Each row of numbers belongs to one of the elements below and depends on some of the facts about them. Some rows are named. Which element is each other row?

Some facts about the elements:
zutride (ξ nopek)
pezim (ξ dekor) (τ flilor)
fubes (ξ nuskom) (τ nopas) (σ sisto)
skidrebrem (ξ skilubren) (τ viros)
vepler (ξ befin)
nopas (ξ skamupal)
greler (ξ plodo)
brobrek (ξ klusto) (σ druklafle)
redrom (ξ plodo) (τ pokla) (σ skesak)
biklor (ξ greskoda) (τ flilor) (σ trigun)
trabus (ξ bripe) (σ dadrotok)
tromes (ξ nider) (τ klapo) (σ koram)
koplem (ξ plodo) (σ greler)
puzar (ξ gekle)
kodrur (ξ pokla) (τ nuskom) (σ petizes)
voro (ξ kibor) (σ ristok)
skesak (ξ plodo) (τ trono) (σ koplem)
sadrek (ξ greskoda) (τ plodo) (σ graskur)
fliskam (ξ subrir)
koram (ξ nider) (τ trigun) (σ miples)
kufludun (ξ stipun) (τ divil)
zabras (ξ nuskom)
distun (ξ vugi) (τ klusto) (σ zogom)
tiskerak (ξ mebim) (τ gepus) (σ loklan)
tridruk (ξ feflis) (σ tarus)
levol (ξ zomolok) (τ troskom) (σ rubrigri)
zogom (ξ vugi)
stufas (ξ bronuk) (τ topum)
tapun (ξ pleflar)
ninin (ξ gekle) (τ befin) (σ puzar)
zubes (ξ zugro) (τ nider) (σ kledren)
sisak (ξ feflis)
skizaplu (ξ bripe) (τ vugi)
troklubom (ξ flilor) (τ divil) (σ nodro)
gibel (ξ zomolok) (τ gabi)
nodro (ξ flilor) (τ steros) (σ skifabril)
kogre (ξ trodror)
kero (ξ nider) (σ tromes)
zupe (ξ brakla) (τ klusto) (σ somus)
flomum (ξ zomolok) (τ brakla) (σ pludre)
skifabril (ξ flilor) (τ topum)
skupos (ξ tramim) (σ nufin)
ledres (ξ klusto)
trono (ξ topum)
somus (ξ brakla) (σ bizam)
sibruk (ξ topum) (τ troskom) (σ trono)
giklal (ξ bruflapi)
kizak (ξ gabi) (τ skesak) (σ vuluk)
trigun (ξ greskoda) (τ nufin) (σ sadrek)
rubrigri (ξ zomolok) (τ loklan) (σ flomum)
kledren (ξ zugro) (τ nitul)
nasak (ξ lomin) (σ steros)
goski (ξ befin) (τ gruskom) (σ vepler)
gozum (ξ gekle) (σ tuflel)
farel (ξ subrir) (τ trono) (σ fliskam)
foran (ξ lomin) (τ gepus) (σ nasak)
trifos (ξ bronuk) (σ flimu)
sofan (ξ gabi) (τ troskom) (σ kizak)
miples (ξ nider) (τ zomolok)
lastiki (ξ klapo) (τ flilor) (σ nodras)
kinok (ξ zomolok) (τ kufludun) (σ levol)
pludre (ξ zomolok) (τ pokla) (σ gibel)
troskom (ξ pleflar) (σ tapun)
grelogir (ξ bestu)
mestigrin (ξ grafes) (τ pleflar) (σ roviguk)
drastam (ξ brakla) (τ somus) (σ skagru)
tuflel (ξ gekle) (τ kledren) (σ ninin)
druklafle (ξ klusto) (τ bodun) (σ ledres)
zastik (ξ greskoda) (σ klenur)
sisto (ξ nuskom) (τ veklor) (σ zabras)
nitul (ξ bitra)
dadrotok (ξ bripe) (τ steros) (σ skizaplu)
tarus (ξ feflis) (σ sisak)
plagim (ξ greskoda) (σ biklor)
kligis (ξ gabi)
togru (ξ klapo) (σ lastiki)
gusten (ξ brakla) (τ veklor) (σ zupe)
bizam (ξ brakla) (τ skilubren)
fesilin (ξ klusto) (σ brobrek)
kligrokli (ξ subrir) (τ zabras) (σ farel)
modufus (ξ klusto) (τ gabi) (σ fesilin)
nufin (ξ tramim)
dastoras (ξ zomolok) (σ kinok)
ristok (ξ kibor) (σ peplalek)
peplalek (ξ kibor)
fedin (ξ divil) (τ zugro)
steros (ξ lomin) (τ mebim)
roviguk (ξ grafes) (τ loklan)
kepluplum (ξ favim) (τ trono)
petizes (ξ pokla)
bodun (ξ gepus) (τ kibor)
vuluk (ξ gabi) (σ kligis)
plapur (ξ tramim) (τ feflis) (σ skupos)
nodras (ξ klapo) (σ pesteros)
skagru (ξ brakla) (τ skamupal) (σ furar)
graskur (ξ greskoda) (σ zastik)
lumom (ξ bripe) (σ trabus)
furar (ξ brakla) (τ trifos) (σ gusten)
loklan (ξ mebim) (τ lomin)
flimu (ξ bronuk) (σ stufas)
pesteros (ξ klapo) (σ bunus)
viros (ξ trodror) (σ kogre)
flonustin (ξ veklor) (τ plodo)
lekla (ξ zugro) (σ zubes)
pirir (ξ bronuk) (σ trifos)
bunus (ξ klapo) (τ pleflar)
klenur (ξ greskoda) (τ bronuk)
zubi (ξ gruskom) (τ tuflel)

Named rows:
bestu: [ 15   1   2   2  -6  -1   9  -1  -4 -14   4  -8  -8  19  -1  13  -6   7
  -3   9  -2   6   8   9   2  -6   3 -13]
zupe: [ -2   5   3   2   8   0  -1 -10   4  19  -6  -5   8 -22   6  -6  -2  -6
 -14 -11   1  -6  -9 -10  -6  -1   4  15]
petizes: [ -7   0   3   8  -7   5   7   0   1   1   2  -4   4  -4  -4   6  -2   1
  -2   8  -1   0  -2  -7  12   3 -10  -9]
miples: [-11  -2  -8   3   3   6  -6  -8   1  13  -4  -5  15 -13  -1  -4  -7   0
  -9  -6   0  -8  -1  -6   0   4  -5  16]
mestigrin: [ -3   1  -3  -9  11  -4 -11   4   2  10   3   8   1  -9   4 -11   4  -5
   8 -10   2  -6  -7   3  -8   1   8  15]
gusten: [ -1   5   4   0   8  -1  -2  -8   4  17  -5  -3   6 -21   6  -7   0  -7
 -11 -11   2  -6 -10  -9  -7  -1   6  15]
kinok: [  6  -8 -16  14  17 -12 -12 -15  17   9   5  33   3  -7  -4 -10   4  -5
   0 -10   8   3  -4   2  -3  -6   2  28]
plodo: [ 12   1  -1   2  -6  -2   7  -1  -3 -10   7 -10  -5  18   0  13 -11   6
  -1   9  -2   3   7  11   2  -7   4  -9]
fubes: [ -4   0  -2  -8   8  -5  -9   5   1   8   1   9   0  -6   4 -12   6  -6
   8  -9   1  -4  -6   2  -7   0   7  12]
flimu: [ -6  -2   3   5  -7   1   5   6   1   1   4   0   0   0  -2   3   1  -1
   4   8   0   0  -4  -4  11   0  -5 -10]
greskoda: [ 22   1   1  -1  -6   2  -5  -2  -4 -10   8  -6  -3  15 -12  15  11  10
  -5  -2  -8   8  12  15  -3  -1  -6 -24]
gruskom: [ 14   1   1   2  -6  -1   8  -1  -4 -13   4  -8  -7  19   0  14  -7   7
  -3   8  -1   5   8  10   1  -6   3 -12]
somus: [  0   5  13  10  -7   2  13  -3   3   7  -3  -6   0 -11   2   5   2  -4
 -10   6   1   2  -9 -13   9  -2  -3 -11]
kufludun: [ 34 -24 -31  34  16 -24 -18 -45  31  15   2  45   5 -17   2  -4  -5 -17
  -9 -14  18 -11 -10  14  22   5  11  45]
steros: [-14  -6  17   2  -1   3   5  36   6  25   9 -10   2 -18 -27   6 -43  18
  10 -33  -7 -38  -8 -23 -24  26 -14  18]
subrir: [ 13   1   1   2  -7  -2   9  -1  -4 -13   3  -8  -7  19   0  13  -8   6
  -2   9  -2   5   7  10   3  -6   3 -13]
nodras: [  2  -7   4   0   4   2  13  11   3 -14  -1   2  -3  -5   0   6   8  -6
  10   8  -6  -5  -6  -4   5   5   1  -8]

Which element is each row?
No name comes twice in this set of rows, the named rows included.
[-11   3 -10   7  12   3  -5 -10   7   9   3   7  14 -13  -7  -4  -5   4
  -6  -8   3   1   4  -9 -10  -3  -9  20]  pludre
[ -5  -1  -6   2   5   8 -14  -8   0  14  -2  -2  17 -17  -9  -2   6   1
 -11 -14  -5  -6   3  -2  -4   7 -11   9]  klenur
[ -3  15   9   8  -4   8   4   3  -6   0   1   1   0  -7   2   6  -1   8
  -3   4  10   2  -1  -8  16  16 -11  -9]  ledres
[  1   0   5   4  -5   4  -3   4   0   2   7   1   2  -4 -10   5  13   2
   2   1  -5   2  -1   0   7   4 -11 -17]  graskur
[ -6   1  -7  -6  12  -2 -12  -3   3  16   4   3   9 -15   3  -9  -3  -4
   2 -12   2 -11  -5   2  -8   1   5  23]  tuflel
[ -1   0   4   6  -6   6  -2   2   0   3   6   0   5  -5 -11   6  12   3
  -1   2  -4   2   0  -2   8   4 -13 -16]  zastik
[ -1  16   4 -10  13  -2 -13   6  -5   9   2  13  -4 -13  11 -12   5   2
   7 -15  13  -3  -6   2  -5  14   6  15]  modufus
[ -5  15  -1  -1  11   6 -12  -5  -5  11  -3   4   8 -19   7  -6  -3   5
  -7 -14  12  -6  -1  -5   0  17  -3  19]  druklafle
[ 13   0  10   2  -9  -2  13  14  -2  -9   9 -10 -12  18  -9  17 -20  13
   3   0  -4  -4   5   4  -5   2  -1 -13]  mebim
[-22  28 -13 -18  18  18 -10 -26 -12  16   6 -29  35 -29  19   0   8  -4
 -12   6   1  -1   6   5  -6  -8   2  17]  roviguk
[ -7  -1  -4  -5   6  -1  -9   0   1  10  -1   3   4  -8   2 -10   1  -4
   2  -7   1  -6  -4  -1  -4   1   3  13]  tromes
[ -6   1  -5  -4   8   1  -9  -2   2  12   0   2   8 -13   1  -7  -2  -3
  -1  -9   1  -8  -5  -1  -5   3   2  17]  sisto
[ -1  15  12   2  -2   3   2   9  -5  -2   4   6  -7  -4   5   2   4   5
   6   3  11   3  -4  -4  12  13  -4 -10]  brobrek
[ -9  -2  -6  -1   4   2  -8  -4   1  12  -2  -1   9 -11   1  -6  -3  -3
  -3  -6   0  -7  -2  -3  -2   2  -1  15]  ninin

Now the same elements, written a new way:
Some rows with their names:
graskur: [  4  21 -24  -3  18 -15   0 -26   4  -5  25  -1 -13   0  -6  15  21   5
  21 -25 -10   6  10 -10 -22  -8  -8   4   9   5  -9   9   5  -2 -11  12
  17   8]
giklal: [  8  11 -18   7   0  -4  -5 -10  -3   5  10  -3  -9   4  -6   6  17   1
  11 -14 -24   5   1  -5 -13 -12   1   9   1 -12 -18   6 -10   7  -2   6
  10   9]
pokla: [  1   5 -15  14   4  -8  -8 -20  -7  11  21   4  -8   9  -6   6  18  -7
  13  -9 -19   7   2  -6 -19 -19  -1   1   2 -11 -14  -1 -11  11  -4  -3
   5   5]
kodrur: [ -2  10 -16  -3  -7  -2  -2  -8   5   6  15   8  -7  -2  -3  13  12   0
  12  -5 -19   8   1   6  -6 -14  -3   5  -3 -20 -14   5 -17   8  13  -1
   8  11]
vepler: [  4   9 -16   5   2  -7  -4 -14   5   0  20   5  -8  -3  -3   3  17  -1
  11 -14 -23   9  -2   0 -11 -19   2   7   2 -14 -17   6 -10   3  -5   4
   7  14]
bunus: [ -4  20 -25  10  -9 -18   3 -22  -5  -5  25  10  -7  -4   0  14  13   8
  14 -16 -12   2   2  -9 -29   1   0   4  27  -7 -20  -8   0   0  -1   2
  21  17]
skilubren: [  0   6 -15  13   6  -7  -6 -20  -6   8  22   6  -7   9  -8   5  16  -8
  13 -12 -18   6   4  -7 -18 -20  -3   3   2  -8 -11  -3 -11   8  -4  -4
   2   4]
grafes: [  3   2 -15  15   5  -8 -11 -19  -8  11  18   2  -7   8  -4   4  21  -5
  12 -10 -19   5   2  -4 -17 -20   3   0   5 -13 -17   2 -11  11 -10   0
   7   7]
sibruk: [-19  13 -18 -28   1   3 -15  -8  -7  -4   3 -20   4 -13   0   6  13   9
  20  -9 -18   4   1 -14  -6  -8   0  -5 -18 -33 -14  -8 -27   1  16  -8
   3  16]
tapun: [  7   7 -16   7   1  -5  -6 -11   1   4  12   0  -7  -1  -4   5  18   3
   8 -13 -24   6  -1  -1 -10 -17   4   8   0 -15 -18   9 -11   7  -1   7
  10  12]
zogom: [  3  10 -15   4   2  -7  -4 -15   5   1  19   5  -7  -3  -4   2  16  -1
  10 -14 -24   9   0   1 -11 -19   2   7   3 -13 -18   6 -12   2  -3   5
   9  15]
fliskam: [  8   7 -17  11   2  -8  -7 -11  -2   4  12  -4  -7   1  -2   5  22   6
  10 -16 -22   4  -1   0 -15 -12   5   7   5 -15 -22   9  -6   7 -12   9
  15  12]
farel: [  1   4 -23  13  -2  -4  10   9 -12  -4  11  -9 -14  -5   1  12  21   7
   5   4 -11  -4  16   8   5 -11 -15   5  19 -28  -2   8 -19  15  -4   1
   3   7]
troklubom: [  0   9 -15  -2 -11  -5  -5  -6   5  11  12   8  -6   1  -2  14  10   3
  12  -4 -22  10   0   8  -9 -11  -1   6  -1 -21 -16   7 -16  11  17   2
  10   8]
tiskerak: [ -2   7 -14  -3  -8  -6  -6 -10   5   6  20  12  -7  -6   1  10  13   1
  15  -6 -18  12  -1  11  -7 -15   2   3   4 -22 -19   6 -17   4   5   1
  11  13]
vuluk: [  5  10 -15   9   2  -9  -5 -12  -3   2  15  -2  -8  -1  -3   5  20   5
  11 -16 -22   5   0   1 -16 -14   4   7   4 -13 -22   7  -7   6  -9   9
  13  14]
nopas: [  6  12 -18   6   1  -5  -5 -13  -1   1  17   1  -9   0  -6   3  18  -1
  13 -14 -23   8   0   0 -15 -15   3   7   4 -11 -18   5 -10   2  -7   5
   9  11]

Which element is each row?
No name comes twice in this set of rows, the named rows included.
[-13   9 -15 -21   8   3 -15 -12  -2  -6  10 -16   2 -15   0  -3  18   5
  17 -14 -24   6  -3 -16  -6 -18   5  -4 -15 -28 -15  -4 -25  -2   5  -5
   2  18]  troskom
[-22  12 -17 -29   2   2 -15 -10  -4  -7  12 -13   1 -19   2   2  14   5
  23  -9 -18   6  -1 -11  -8 -11   5  -8 -11 -34 -17  -9 -26  -5   8  -7
   5  18]  sofan
[ -3   8 -18   3  -7  -7   4  -3  -2  -1  20   3 -11  -6   2  10  16   3
  12  -4 -13   4   7   9  -7 -12  -7   4  13 -23 -13   4 -15   6  -2   1
   9  13]  kizak
[ -4   4 -23  13  -1  -6  18  10 -13 -14  25  -4 -19 -16   2   9  23   3
   8   6  -7  -4  22  13   7 -15 -23   6  31 -28   3   3 -19   8 -10  -2
  -1  11]  skesak
[-20  18 -26 -16   6   4 -19 -17 -11   2  15 -29  -6 -15   6   3   4  13
  20 -19  -9   8   8 -11 -14   5   1   1 -13 -29  -8 -15 -20  -5 -10  -5
  14  28]  levol
[  6   7 -17 -13  11  -5  -8 -18  17   3  23  10  -7  -7  -3   9  21  -3
  20 -13 -19  15   1   3  -1 -25  -2   0   3 -11  -2  18 -12   0  -2   9
  11   9]  plagim

Now the same elements, written a new way:
Known rows:
brakla: [ 17 -16  -1  20  -3  10   4  -1  12  10  -6   5  12  -9 -36 -20   8  -3
 -23  15   0  26   8  25 -10 -22  -9]
gruskom: [ 11  -2  -5  10  -5   1 -17  -8  -2  -8  -4   4  10  -2  -9  -3  -4 -10
 -20   5  -9   6  -6   1   1 -21   3]
trabus: [ 2  5 -4 -6  4  1 -1  3  5 -4  2 -1 -5 -1 -1  5 -4 -1 11 -2  5 -3  4  3
 -4  7  5]
togru: [  6  18  14 -19   2  12 -10   6   7  -8   3  -2   2  -4 -11   9 -12   4
   9 -22  11  -7 -10  25   7  10 -13]
nider: [ 11   0 -10   9  -3  -2 -17  -7  -1  -9  -7   3   9   0  -9  -1  -7 -12
 -16   5 -10   5  -3  -2   0 -21   7]
tromes: [-1  6  0 -3  4 -3  5 13  3 -2 -2 -1 -8  7 -1  9 -1  2 11 -3  3 -6  2 -1
 -3 15 -1]
zubes: [-1  5  2 -3  4 -2  4 12  3 -2 -2  0 -7  5 -1  8  0  3 10 -3  4 -6  1  1
 -3 15 -3]
sofan: [-10  -2 -21 -12  -2  27  -2  17   1  -1   0 -23  -3  18 -34  17  33  -3
  15 -36  -9 -20 -16   4 -16  27  19]
trigun: [-13  -8  16 -14  -4   3   9  -7 -13   1  19  -7 -10  -2  -3  -2  -3  -1
  -4  10  11  -7   1 -15  -7  -3  -2]
nufin: [  0  -2  -7  -8  -1   2   0 -13   1   2   6  -2  -1 -10   5  -7  -6   1
   7   0   7   2   4   0   3 -10  11]
biklor: [-10  11  44  23 -11  -8  23  -8   1 -10  23  -8 -12 -27 -19  12 -10 -33
  17  -6  -3  -3  -7 -26 -12  32 -14]
fubes: [  5  10   2  -4   6   3  -3  19   8 -11   0   0 -10   6  -8  13  -3   1
  10  -5   6  -8  -1   9 -10  23  -3]
nodras: [ -5   7  13 -16  -4   4   5  -9  -4  10  -2  -3   7  -3   3  -2  -7   9
   9 -17   7  -1  -7  10  21  -6 -12]
redrom: [  5  11   1  -5   7   2  -2  21   8 -11  -1   0 -12   8  -8  15  -4   0
  12  -5   6 -10   1   7 -10  23  -2]
favim: [  7  -2  -1  13  -3  -3 -12   2  -3  -6 -10   5   8   6  -8   1   0  -8
 -20   4 -12   2  -7  -2   2 -12  -4]
druklafle: [ -8 -27   3   7   3  -6  10   4  -1  16  -2   0   5 -11  25  -3  14  17
   6   5   8  -3 -13 -19  17  10  -5]
divil: [-14 -29  -3   8  13 -12 -18  -3   7   4   3  33  18   3  -4  -7 -42 -13
 -28  -3 -16 -13  -9  27 -12 -34  17]

Which element is each row?
No name comes twice in this set of rows, the named rows included.
[ -4  15  25  34  -9 -16  24 -10   9   0   2  -3  -4 -28  -6   8  -6 -27
  28 -14 -10   5  -6 -18   0  29  -8]  pezim
[-10   2  12 -14  -6  -1  13 -16  -9  19  -5  -4  10  -4  10  -7  -4  11
   8 -15   5   2  -5   2  28 -13 -12]  pesteros
[-23  -1   2  17 -14 -10  24 -15 -16  23   4   7 -15   8  37 -17  19  18
  -2  -7  -8   2   7 -10  13  -5  -2]  flomum
[-33 -12   1  21 -19 -19  39 -28 -26  42  -3   6 -11   9  50 -28  24  24
  -3  -3 -11   7  11 -26  27 -20  -2]  gibel
[-22 -12  20  -8  -6  -5  23  -3 -20  13  10  -6 -11   6   4  -3   4   5
  -4  12   5  -7   1 -26   1  -2  -9]  sadrek
[-33 -11   9  12  10 -11   4  16   8   8  14  35 -16  18  21  -3 -22   8
  -7 -21  -9 -25  -1  36 -20  11   5]  kinok
[-10  -3 -18 -11  -3  29  -4  16   1   0   2 -23  -2  17 -34  16  34  -1
  13 -36  -8 -19 -17   6 -15  27  17]  sibruk
[-22  31  -7  14 -20   8  26  12 -19  -2  -1  25 -13   9  37 -13  22  28
   0   9  25  17  -8 -13   5 -11  -7]  rubrigri
[  6   5  -8 -10   3   5  -7  -6   7  -7   8  -3  -3  -8  -1   0  -9  -3
   9  -1   7   0   5   6  -5  -2  12]  trifos
[  5 -17   1   0   8   7 -11   8  12  -5   9   0   3 -18  11   4   6   8
   6   2  14  -6 -14   0   2  17   1]  fesilin
[ 33 -11   1 -14   2 -14 -17 -19   2  11  -1 -28 -30   0   8  -2  -1  15
   0  12   1  -8  30   0  21   0  -7]  steros
[ -1  26  40  21 -11  -7  19 -10  10  -1   2  -3   5 -29 -13  12 -14 -23
  30 -33  -5   2 -16  -2  15  28 -23]  lastiki
[ -3  -9   5   7   2   1  26  10   7  19  -5   1  -3   1 -12  -9  11  11
   7   6   8  11  11   9  -4   7 -10]  furar
[  9  11  16  -9 -11   9 -20 -15  -6   0 -11   1  24  -5 -13  -2 -13  -2
 -18 -20  -4   4 -22  21  28 -28 -21]  klapo

